In the rows, zero is written as 128.
Facts:
batro (π pagrur) (λ 139) (η b)
bazim (λ 236) (η e)
bidrul (π galu) (λ 764) (η c)
bodrel (π febranem) (λ 236) (η e)
bokeflek (λ 764) (η a)
boklo (π skabriduk) (λ 764) (η f)
botre (λ 139) (η b)
brebrok (π grubru) (λ 236) (η b)
bredrostu (π bazim) (λ 236) (η f)
briburek (π zaklon) (λ 236) (η d)
broguk (λ 139) (η c)
debrepar (λ 236) (η c)
dekar (π didinam) (λ 139) (η c)
dibes (π flevar) (λ 236) (η d)
didinam (π noreri) (λ 815) (η e)
dobretil (λ 139) (η b)
dobrol (π drosta) (λ 236) (η b)
dotrak (π koplam) (λ 139) (η a)
drede (λ 236) (η b)
drofo (λ 236) (η e)
drosim (λ 236) (η a)
drosta (π nurebos) (λ 815) (η c)
duflar (λ 536) (η a)
dugrun (λ 764) (η c)
duklo (π broguk) (λ 536) (η b)
dunuk (π bodrel) (λ 236) (η f)
favel (π brebrok) (λ 236) (η d)
febranem (λ 139) (η b)
feza (λ 139) (η d)
fidro (λ 139) (η d)
finor (π togikal) (λ 236) (η d)
fladrabo (π skiklak) (λ 236) (η f)
flalun (π skode) (λ 815) (η b)
flatem (π riplas) (λ 815) (η f)
flepos (π dunuk) (λ 815) (η d)
flevar (π muplom) (λ 236) (η d)
flutras (π grasos) (λ 536) (η e)
fure (π trinir) (λ 815) (η e)
galu (π bredrostu) (λ 764) (η f)
gegi (λ 236) (η a)
gogin (λ 815) (η f)
gotrar (π finor) (λ 764) (η e)
grasos (λ 139) (η b)
greplim (π plostis) (λ 236) (η c)
gripladra (π ranon) (λ 536) (η d)
griplar (λ 236) (η c)
groka (λ 815) (η e)
grubru (π leskis) (λ 236) (η f)
grulel (π botre) (λ 236) (η d)
gusto (π zugor) (λ 236) (η f)
katu (π debrepar) (λ 764) (η e)
klaplem (π bidrul) (λ 236) (η f)
klubror (π zoplun) (λ 236) (η b)
kobro (π favel) (λ 764) (η b)
kodum (π flutras) (λ 536) (η a)
kolu (λ 572) (η c)
koplam (π trasti) (λ 536) (η a)
lakun (π treba) (λ 764) (η d)
leskis (π dekar) (λ 236) (η c)
libis (λ 236) (η d)
mugal (π kolu) (λ 764) (η d)
mukas (π klubror) (λ 139) (η b)
muplom (π lakun) (λ 764) (η e)
noreri (π duklo) (λ 764) (η a)
nurebos (π skeskek) (λ 764) (η c)
pagrur (π gusto) (λ 236) (η d)
pamok (π vigrik) (λ 236) (η b)
pimur (π steges) (λ 236) (η b)
plostis (π gripladra) (λ 236) (η c)
pluvan (π puvufin) (λ 139) (η f)
pobrodrul (λ 572) (η f)
pufek (π dobrol) (λ 815) (η d)
puvufin (π flalun) (λ 764) (η e)
ranon (π gotrar) (λ 139) (η c)
riliplam (π dotrak) (λ 236) (η e)
riplas (π mugal) (λ 764) (η e)
rofol (π triplal) (λ 236) (η c)
rulir (π kobro) (λ 236) (η f)
runi (π grulel) (λ 764) (η a)
sikur (λ 139) (η e)
skabriduk (π klaplem) (λ 236) (η d)
skeskek (π trisko) (λ 236) (η e)
skiklak (π varas) (λ 236) (η d)
skode (π vaba) (λ 236) (η a)
skolodrik (λ 139) (η c)
steges (π batro) (λ 764) (η b)
steklapler (π greplim) (λ 139) (η c)
stoplatik (π briburek) (λ 236) (η a)
stotron (π vaflak) (λ 572) (η d)
tadrobrer (π feza) (λ 572) (η a)
togikal (π flatem) (λ 236) (η b)
trasti (π fladrabo) (λ 815) (η c)
treba (λ 139) (η c)
trekli (λ 764) (η f)
trinir (π flepos) (λ 236) (η a)
triplal (π vugu) (λ 236) (η c)
trisko (π mukas) (λ 236) (η a)
vaba (π zipok) (λ 536) (η f)
vaflak (π tadrobrer) (λ 139) (η e)
varas (π boklo) (λ 236) (η a)
vigrik (π zunek) (λ 236) (η a)
vugu (π drosim) (λ 236) (η b)
zaklon (π dibes) (λ 536) (η b)
zipok (π rofol) (λ 236) (η f)
zogril (π stotron) (λ 236) (η b)
zoplun (λ 236) (η b)
zugor (π riliplam) (λ 536) (η e)
zunek (λ 764) (η b)

Known rows:
kodum: [179 177 160 130 149 182  99 115 128  90 138 127 163 144  69 106  29 126
 138 168 130 124 160 113 107 128 107 137 114 122 176  83  76 120]
vigrik: [123 122 175 155 114 131 139 153 117 110 156 118 111 109 153  72 140 134
 122 142 139 129 130 107 148 122 118 119 146 140  92 162 144 103]
drosta: [145 145 165 131  95 170 121 114 107 120 137 104 112 120 111 100  21 135
 152 177 110 137 106 104 127 150 115 161 121 117 177  98  77 137]
gotrar: [153 123 188 150 141  97 150 144 143  94 163 130 143 103 159 141 150 116
  97 112 133 142 177 116 114  97 116 144 109 133 105 141 111  68]
duklo: [212 183 150 114 115 182  64  96 108 128 123 128 154 135 144 157  42 146
 109 165 104 125 172 114 114  90 120 112 102 134 201  62 104  96]
varas: [121 121 179 176 124 175 126 146 133 169 189 113 109 105  98  58 148 131
 102 138 185 111 133 142 165 157 140 133 147 176 101 181 150 103]
vugu: [122 127 159 154 103 129 132 136  92 140 145 109 117 116 191 113 156 150
 114 125 122 135 142 120 144  95 147 106 134 126 103 144 168  98]
flutras: [208 171 161 137 137 153 114 108 152 113 140 139 167 130  86 175  36 122
 126 147 120 122 152 126  94 119 120 171  93 127 176  88  53 113]
grulel: [124 127 158 161 113 129 144 138 101 142 146 113 129 114 177 118 160 142
 112 121 128 137 138 118 153 113 141 121 139 129  99 156 152  97]
stotron: [110  91 155 145 123 138 157 133  98 139 150 118 114 110 194 131 144 135
 111  96 134 152 149 104 146 134 155  97 140 138 111 158 143 100]
didinam: [206 140 166 129  75 146 117  98 130 145 131 140 113  97 156 159  24 127
 123 162  91 148  97 118 120 127 118 169 111 136 177 105  60 118]
drede: [121 129 153 162 109 134 137 138  97 145 152 105 119 120 178 113 154 149
 115 126 124 130 144 121 144 103 158 111 138 129  99 147 173 103]
zaklon: [174 182 139 131 136 178  94  99 108 127 130 116 169 151 100 152  45 140
 134 156 114 123 169 126 104 102 142 126 101 109 191  69  99 117]
favel: [ 82 125 155 167 129 119 172 143  92 131 145 103 141 125 151 109 160 138
 136 114 127 141 138 125 135 106 148 132 130  90  87 159 139 106]
lakun: [135 133 162 145 148 134 130 139 115 114 151 120 154 123 157 134 163 133
  98 114 136 130 178 116 133 102 133 105 124 135 109 140 144  79]
libis: [125 127 153 160 115 131 144 138 106 144 146 113 129 117 177 120 161 142
 111 123 128 137 135 118 154 115 141 124 140 129  99 158 150  97]
treba: [103 135 163 131  68 146 117 121 105 135 138  98  86  97 131  99  49 122
 121 202 100 122  59 112 139 140 107 156 141 128 137 115 112 139]
dugrun: [126 127 180 140 146 135 127 160 138  79 166 104 132 120 129  95 147 129
 109 138 150 117 175  98 134 126 107 122 127 157 107 138 139  82]
skode: [114 121 182 151 117 129 145 154 112 106 153 117 112 105 160  69 140 134
 125 138 132 139 134 107 141 116 113 120 142 133  90 159 135 100]

Rows:
No name comes twice in this set of rows, the named rows included.
[103 136 166 161  62 128 134 102  83 122 150  91  85  85 141  63  42  99
 113 212  79 174 109 109 140 147 111 190 166  77 137  93  97 131] -> steklapler
[169 185 141 128 136 183  96 101  99 130 121 122 178 152 105 151  46 138
 129 153 110 124 169 127 113 103 131 125 104 105 186  74  88 110] -> vaba
[ 98 128 156 157 114 127 153 138  82 141 141 107 137 125 178 109 160 146
 123 116 122 137 145 121 148  99 150 113 134 103  93 149 153 101] -> grubru
[115 124 168 148 114 123 145 142  93 134 139 114 131 111 189 119 156 145
 120 122 120 140 128 118 146  93 129 116 128 122  99 157 145  92] -> finor
[172 148 102 164 163 123 127 139 159  94 139 105 146 173 144 165 173 138
 104 124 120  98 181  73 142 138 179  87 172 167  76 124 192 140] -> steges
[130 123 165 185 124 171 123 124 119 202 184 103 124 117 128 112 176 130
  96 124 166 114 134 152 164 154 160 120 146 163  99 167 149 100] -> skiklak
[131 133 154 143 143 139 122 139 112 119 155 110 143 132 159 136 161 144
 100 116 138 120 184 119 130  97 144  94 123 143 111 133 166  83] -> zunek
[119 137 141 166 154 183 115 137 128 172 178 118 152 123 107 118 156 144
  76 104 184 106 188 155 158 132 167 116 129 159 126 161 176  85] -> boklo
[103  93 150 145 117 143 153 132  90 149 151 116 116 117 199 128 142 139
 112  97 131 146 156 106 153 134 164  87 141 135 112 157 151 103] -> pobrodrul
[148 119 122 167 107 138 153 164 178 136 155 154 115  81 117 134 108 161
  74  97 175 126 129 137 166 133 168 196 133 167 118 203 194 114] -> bazim

Now the same objects, written a new way:
Known rows:
dobretil: [124 117 131 111 156 118 129 151 124 124 108 124 110 119 101 127 137 141
 134 139 143 131 139 152 111 128 131 121 146]
zaklon: [151  98 105 123 185 119 126 128 115 151  98 161 130 129 120 128 146 124
 123 121  94 100 107 129 133 158 143 167 163]
rofol: [140 126 130 140 158 137 122 118 146 137 126 137 101 127 112 147 147 155
 113 131 157 123 114 126 102 123 144 144 134]
klaplem: [120 146 159 120 143 139 121 123 129 178  73 107 132 163 104 137 124 111
 120 110 165 131  95 114 124 115 156 115 137]
vaflak: [110 122 118 111 150 124 128 153 129 129 108 131 114 132  90 132 149 135
 133 140 141 130 139 157 108 115 128 133 130]
stotron: [103 102  81 186 170 148 126 130  90 109  83 131 113 129 118 123 167 153
 108  94 126 132  23 117 127 171 163 122 143]
fure: [145 145 136 109 127 139 127 105 168 183 129 128 128 105 123 145 140 103
 147 150  96 124 154 147 111 110 108 169 120]
bredrostu: [123 144 162 121 154 134 120 120 134 180  73  98 133 167  88 148 129 109
 120  97 153 147 100 117 123 120 168 109 135]
mugal: [131 110 135 117 181 135 151 131 117 171 108 128 105  83 108  92 161 140
 186 163  79 129 123 152 117 126 117 148 118]
didinam: [149 141 128 118 130 143 127  98 168 186 127 130 127 110 122 127 162 116
 146 178  98 138 171 134 102 105 123 164 134]
flevar: [123 123 133 155 147 155 128 126 121 139 101 123 107  91 112 127 161 132
 119 112 144 132 117 130 109 131 144 130 124]
gegi: [134 127 137 149 153 141 130 122 131 130 111 128 110 121 112 137 148 119
 119 122 149 125 113 126 116 123 141 132 131]
dunuk: [133 123 130 145 151 138 127 117 136 131 112 128 110 127 110 141 151 118
 117 126 154 126 109 130 108 116 136 138 134]
drofo: [121 132 123 142 146 141 124 118 138 139 107 133 113 133 109 148 159 122
 118 122 151 122 115 136 107 116 137 138 122]
broguk: [132 114 113 118 157 120 128 141 141 134 117 136 109 137  87 117 156 173
 131 177 152 147 156 123  99 117 152 125 160]
flatem: [160 130 160 112 164 138 142  93 158 181 129 129 106 101 121 124 153 106
 171 167 100 125 142 144 105  97 107 166 119]
duflar: [143 100 104 128 181 124 127 130 115 151  98 159 129 134 115 123 144 110
 129 121  94 103 110 114 142 153 144 164 162]
drede: [136 126 137 142 152 135 125 116 134 131 110 129 111 120 118 140 145 132
 115 124 153 122 116 138 107 128 145 130 137]
flutras: [132 104  89 121 175 127 125 128 121 161  92 167 133 146 112 136 155 118
 128 122  97 101 112 130 132 148 141 174 153]

Rows:
No name comes twice in this set of rows, the named rows included.
[136 124 135 152 158 143 132 115 132 129 113 132 105 118 110 128 160 127
 118 138 148 134 119 120 105 120 146 132 138] -> drosim
[126 146 145  71 151 113 124 138 146 216  91 104 142 163  98 127  93 146
 158 142  98 140 111 120 139 134 143 130 147] -> bidrul
[133 120 116 103 146 116 137 135 141 161 116 124 128 124 111 120 130 117
 162 160  89 134 129 143 128 127 113 152 146] -> trekli
[114  90 125 173 117 132 125 112 124 143  97  98 100 113 113 159 145 114
 162 104 155 111 146 126 139 172 162 106 104] -> pagrur
[111 107  84 178 175 134 127 123 101  95  99 139 111 154 118 131 159 143
 107 105 132 129  20 118 130 158 163 125 150] -> tadrobrer
[129 130 143 133 163 138 129 132 138 119 126 130  99 111 113 159 136 109
 114  90 145 111  92 155 111 119 111 151 115] -> rulir
[125 125 115 108 152 118 125 164 144 121 133 132 109 118  90 139 132 163
 111 141 141 136 145 140 105 125 131 141 149] -> ranon
[156 136 149 113 131 136 131 103 163 183 124 118 122 104 125 132 136  97
 155 154 102 129 154 133 114 110 111 163 128] -> gogin
[106 106 119 131 118 114 136 155 117 130  97 122 109 138 122 120 112 118
 168 147 172  96 148 131 141 137 126 110 134] -> dotrak
[150 139 148 122 129 151 130 115 152 184 123 117 118  62 127 124 136 110
 150 133  88 130 159 137 116 126 112 163 116] -> pufek
[122 124 107 101 145 121 134 133 143 165 116 131 128 125 108 125 145 126
 159 163  84 131 131 151 120 126 115 157 134] -> muplom
[109 108 110 158 111 129 126 110 133 142  97 123 110 150 130 154 138 114
 152 130 177  89 131 131 127 140 137 123 115] -> riliplam
[118 130 128 143 114 139 131 125 124 152  82 127 117 149 143 121 117 113
 136 130 189  94 104 117 129 121 125 123 136] -> fladrabo

Now the same objects, written a new way:
Known rows:
zogril: [153 110 134 165 115 114 113 114 147 126  82 118 113 154 111 123 110 137
 119  97 135 115 119 144 102 127 152 126 159  73 148 189 131 136 149  93
 131 155 109 112 136  97 164 157  94 169 128 132]
stotron: [178 126 117 135 148 151 103 147 133 154 157 129 136 137 182 165  83 150
 150 148 127 129 131  89 141 107 123 135 121 176  69 115 114  90 161 178
 161 135 208 128 118 109  81  82 179  54 111 101]
pluvan: [109 117 122 149  82 117 137 167  81 163 155 151 108  78 137 106  74 108
 101 129 113 116 108 157 129 115 134 100 173 167 123  86 118 105 124 106
 128 134  78 124 134  98  81  99 141  93 128 110]
feza: [112 145 138 137  80 176 137 146 126 151 224 164 111  96 150 137  87 138
 100 137 127 125 113 133 138 108 135 125 150 153 126 117 130 114 118 128
 120 101 103 110 122 113  80 124 185  86 123  85]
gogin: [178 148  92 160 139 124 109 148  95 161  85 125 137 154 147 144  79 143
 134 157  70 120 125  38 122 129 136 145 148 181  91 113 110 127 176 146
 199 163 195 168 135  83 120  92 123  37 116 128]
gotrar: [119 108 134 141  71 142 117 168 110 163 193 158 101  73 157 124  87 131
 105 131  98 126 108 163 140 105 141  88 151 162 134  98 137 110  98 145
 103 117  88 107 127 116  63 112 176  83 116 101]
ranon: [ 89 108 129 141  76 137 129 154 102 153 159 154 114  94 142 108  87 131
  99 123 128 127 111 167 133 108 135 118 173 177 131 103 114 103 108 112
 155 134  79 122 119  86  84 155 157  86 125 107]
fladrabo: [121 141 112 158 123 138 119 164  99 130 109 111 109 120 100 165 127 110
 104 153 152  70 127 124 107 143 151 138 156  36 140 185 120 189 198  93
 129 158 144  84 149 117 150 177  63 162 124 117]
trasti: [134 198  82 138 134 160 110 152  94 144 106 140 143 142 154 162  76 144
 106 171 122  84 146  48 123 137 131 180 143 152  67 151  80 144 233 147
 202 164 243 140 128 106 112 135 107  61 115 107]
riliplam: [164 149 102 164 118 161 125 120 124 132 155 123 110 135 105 161 120 112
  99 146 157  88 129 137 113 133 153 104 115  15 136 190 131 166 194 125
  87 124 156  95 158 133 163 194  83 143 111 123]
skolodrik: [ 85 141 130 140  92 139 140 151 103 154 165 156 113  80 145 121  78 126
  96 124 134 123 113 159 130 115 136 116 171 163 120 108 108 109 129 102
 144 133  88 123 123  97  86 133 156  85 126  98]
dekar: [ 86 134 136 140  87 151 131 153 106 155 168 158 117  89 144 123  86 130
  98 120 126 131 108 152 134 111 143 117 173 170 138 111 107 110 117  99
 162 132  76 124 123  90  86 142 160  69 117  99]
rofol: [167 101 136 166 111 125 112 124 144 130 107 110 121 154 106 138 124 136
 132 115 134 118 113 123 105 121 153 133 157  78 161 180 146 146 144  86
 142 141  98 106 142  95 167 160  93 143 117 126]
dunuk: [167  96 127 175 115 114 117 140 123 139 102 103 113 145  99 139 126 119
 131 132 118 113 111 123 105 126 154 118 158  70 160 164 147 156 149  90
 134 145  99 107 150  93 158 148  84 138 120 132]
lakun: [111 133 136 131  69 156 128 155 133 156 221 159 111  77 158 133  89 138
 106 134 129 122 113 163 142 103 133 109 149 161 123 114 129 102 114 132
 116  99  98 103 118 130  68 117 184  94 120  84]
dobretil: [ 73 150 135 139  96 143 132 146 111 151 147 164 108  81 151 113  67 131
  87 102 128 132 115 170 129 118 142 112 173 162 122 121  91 106 127  94
 151 144  92 127 118  94  89 132 158  94 126 100]
flatem: [203 166 111 164 146 117 112 147 104 165  94 127 141 158 159 148  62 132
 148 140  55 130 122  18 115 125 144 146 153 190 107 117 118 120 181 128
 193 153 175 168 141  85 121  18 116  28 102 123]
galu: [ 37 153 122 133 121 125 158 167 106 174 144 133  89   5 134 156  98 129
  98 179 112 116 107 165 135 143 136 107 187 123  78  90 107 144 154  80
 135 131 106 113 107 112  60 117 201 109 167  76]
kobro: [ 94 134 140 134  80 100 130 153 117 155 137 161 103  62 165  94  52 120
 103  90 130 124 117 198 126 112 135 105 176 178 112 111 102  80 124  99
 116 137  79 119 118 122  68  70 144 123 132 103]

Rows:
No name comes twice in this set of rows, the named rows included.
[ 88 135 129 138 173 160 111 180 124 133 165 110 107  63 159 192 117  96
 125 128 223  98 134 228 141 114 133  99 129  65  85 148  68 124 194 121
 123 152 178  53 129 147  79 161 114 114 105 102] -> koplam
[145 141 124 143 103 167 117 143 141 120 167 118 111 143 113 173 130 138
 110 161 167  69 131 103 110 133 140 157 136  28 128 210 146 179 195 120
 108 121 168  69 135 130 146 169 108 191 139  95] -> skiklak
[145 160  95 174 145 133 150  59 158 131  96 118 122 123  96 130 107 117
  99 112 166 128 126 196 107 139 152  84 134  21 109 183 101 126 198  77
 115 131 135 137 145 121 183 220  92 138 127 133] -> pimur
[148 161 157 135  83 157 133 154 141 161 224 166 112  73 173 140  70 124
 119 111 122 131 109 141 135 102 143 112 152 166 139 123 134  94 127 109
 100  93  81 104 127 137  71  40 176  81 110  75] -> mugal
[ 69 130 138 140  84 171 117 167 132 157 202 151 111  77 158 137 106 141
 102 131 115 144 105 177 144 103 142 112 164 170 138 110 104 112 103 110
 164 114  84 110 119 117  71 147 173  55 113  99] -> noreri
[210 148 100 145 120 158 105 124 133 150 148 135 145 185 160 150  80 170
 142 161  86 118 131  22 126 117 127 164 125 173  87 134 136 109 173 172
 173 127 215 152 127  96 115  92 158  62 118 110] -> flepos
[112 143 122 146 120 158 121 150 138 122 142 106 108 134 107 169 132 134
 113 158 158  75 126 113 108 139 140 156 153  34 122 199 131 182 191  90
 130 132 155  77 136 120 143 155 100 195 150 104] -> varas
[127 117 129 141  72 130 124 168 111 165 191 157  97  68 157 122  81 127
 105 134 107 121 111 164 139 108 137  87 148 157 123  98 134 104 109 141
  98 115  94 107 127 120  64  97 175  96 123  99] -> puvufin
[114  85 156 144 173 113  98 155 142 139  99 110 107  73 166 161 102 117
 143  83 182 141 122 231 134 108 143  80 151 105 110 133  84  94 140 116
 134 177 135  85 116 112  90 125 141 114 109 119] -> zaklon
[139 126 116 152 181 159 118 151 120 147 168 116 101  53 152 192 109  89
 121 133 203 120 131 236 146 113 142  48 102  43  86 134  89 114 185 145
  82 142 176  72 140 150  91 165 135  86  96 112] -> zugor
[222  92 139 159  91 121 120 118 157 126 149 114 119 172 115 127 109 128
 146 120 140 100 120 109 103 116 136 135 131  70 141 182 178 125 145 117
  81 110 116  94 145 114 158  99 109 194 136 115] -> favel
[115 122 126 139  71 139 127 166 107 164 194 161  99  64 156 127  83 124
  99 139 109 120 112 167 140 111 136  88 146 150 119 101 127 107 116 143
  98 113  99 110 127 127  66 100 174  95 125  99] -> katu

